Below is a small trained network, with its code and all its weights. Each question gives an input and a class and asks what happens when units are switched off, that is, made to give their printed mean instead of their output.

import numpy as np


def w(rows, s, z=0):
    codes = np.array(rows[::2]) - 128.0
    scale = np.full(codes.shape[1], s)
    scale[-1] = z or s
    return codes * scale


def norm(h):
    return h / np.sqrt((h * h).mean(-1, keepdims=True) + 1e-5)


def f(y):
    return np.maximum(y, 0)


def log_softmax(a):
    a = a - a.max(-1, keepdims=True)
    return a - np.log(np.exp(a).sum(-1, keepdims=True))


def net(x, mask):
    res = np.array(x, float).reshape(1, 6) / 4 @ E
    u = 0
    for l in range(2):
        y = f(norm(res) @ A[l][:, :-1].T + A[l][:, -1])
        res = res + np.where(mask[u : u + 7], y, B[l][:, -1]) @ B[l][:, :-1]
        u += 7
    return log_softmax(norm(res)[-1] @ U[:, :-1].T + U[:, -1])


A, B = {}, {}
E = w([
[9,152,39,200,106],'x0',
[74,63,138,186,134],'x1',
[199,110,122,105,254],'x2',
[199,103,128,92,234],'x3',
[132,136,121,119,133],'x4',
[215,170,140,104,84],'x5',
],0.0062)
A[0] = w([
[181,96,177,145,169,167],'0.n0',
[132,143,149,165,162,3],'0.n1',
[139,133,217,141,104,160],'0.n2',
[121,84,195,177,125,166],'0.n3',
[116,148,113,245,200,95],'0.n4',
[104,113,169,198,195,93],'0.n5',
[143,150,95,115,77,115],'0.n6',
],0.012,0.0031)
B[0] = w([
[109,84,40,199,202,254],'0.n0',
[136,90,72,125,109,135],'0.n1',
[42,165,54,19,195,212],'0.n2',
[96,244,100,53,163,202],'0.n3',
[35,189,117,42,113,218],'0.n4',
[253,149,112,145,153,204],'0.n5',
[85,202,120,194,109,201],'0.n6',
],0.006,0.0054)
A[1] = w([
[98,96,119,131,140,196],'1.n0',
[177,125,173,133,150,98],'1.n1',
[177,74,153,132,204,226],'1.n2',
[114,149,95,115,132,185],'1.n3',
[116,197,117,100,174,142],'1.n4',
[103,117,86,118,143,185],'1.n5',
[7,154,63,167,111,251],'1.n6',
],0.014,0.0015)
B[1] = w([
[106,151,178,154,107,144],'1.n0',
[175,128,85,165,183,143],'1.n1',
[82,86,125,202,137,183],'1.n2',
[135,195,130,130,184,176],'1.n3',
[65,71,121,2,101,209],'1.n4',
[192,96,175,109,77,170],'1.n5',
[185,132,156,155,97,249],'1.n6',
],0.0086,0.015)
U = w([
[197,253,236,76,24,143],'0',
[162,110,61,15,139,3],'1',
[225,154,144,250,70,158],'2',
],0.0051,0.0024)

Each question gives the input, the list of numbers given to net, and the class t.
The units are the neurons (one row each of A and B). Each row of codes is followed by its name. A weight is (code - 128) times the scale printed after its matrix; where a second scale follows, it is the last column's (A, B and U).
mask holds one flag per neuron, layer by layer. A switched-off neuron (its flag False) gives its mean, the last column of its row in B, instead of its output. The means were averaged over made-up inputs and are rounded, as every weight is.
A unit's drop is (log p(t) with every unit on - log p(t) with that unit switched off) / (log p(t) with every unit on - log p(t) with every unit switched off).
The circuit of an input: a set's keep is (log p(t) with only the set's units on - log p(t) with every unit switched off) / (log p(t) with every unit on - log p(t) with every unit switched off). Starting from the 12 units with the biggest drops (on a tie, the unit counted first), units are removed one at a time, each time the one whose removal leaves the highest keep (on an exact tie, the one counted first), for as long as the keep stays at least 0.8.
circuit, biggest first: the units of the circuit, biggest drop first
unit that matters most: the unit with the biggest drop
k most important neurons: the k neurons with the biggest drops, biggest first
top k neurons in layer l: the k neurons of layer l with the biggest drops, biggest first
drop when u is switched off: that unit's drop, to one decimal
input [-2,-1,-8,6,7,6], class 1: circuit, biggest first => 1.n6
input [-5,-7,4,-6,5,4], class 1: circuit, biggest first => 1.n6; 1.n4; 0.n2
input [-8,-2,-3,1,-5,4], class 1: 2 most important neurons => 0.n2; 1.n6
input [4,-6,-2,8,-1,-7], class 0: top 2 neurons in layer 0 => 0.n4; 0.n0
input [7,4,5,0,3,8], class 0: circuit, biggest first => 1.n6; 0.n4
input [6,5,0,8,-8,4], class 0: circuit, biggest first => 0.n4; 1.n6
input [8,7,2,-1,-4,-3], class 0: top 2 neurons in layer 1 => 1.n2; 1.n6
input [4,5,-1,8,-3,-6], class 0: 2 most important neurons => 0.n4; 0.n0
input [-1,8,0,0,-7,-4], class 0: top 2 neurons in layer 0 => 0.n4; 0.n3
input [-7,-6,3,1,-4,-8], class 2: 2 most important neurons => 1.n2; 0.n4
input [6,0,0,3,0,-7], class 0: drop when 0.n2 is switched off => 0.1
input [-5,-2,7,-7,5,6], class 1: drop when 1.n6 is switched off => 0.2
input [-7,2,-1,2,1,4], class 1: drop when 1.n6 is switched off => 0.2
input [-8,-4,1,-3,-5,3], class 1: unit that matters most => 0.n2
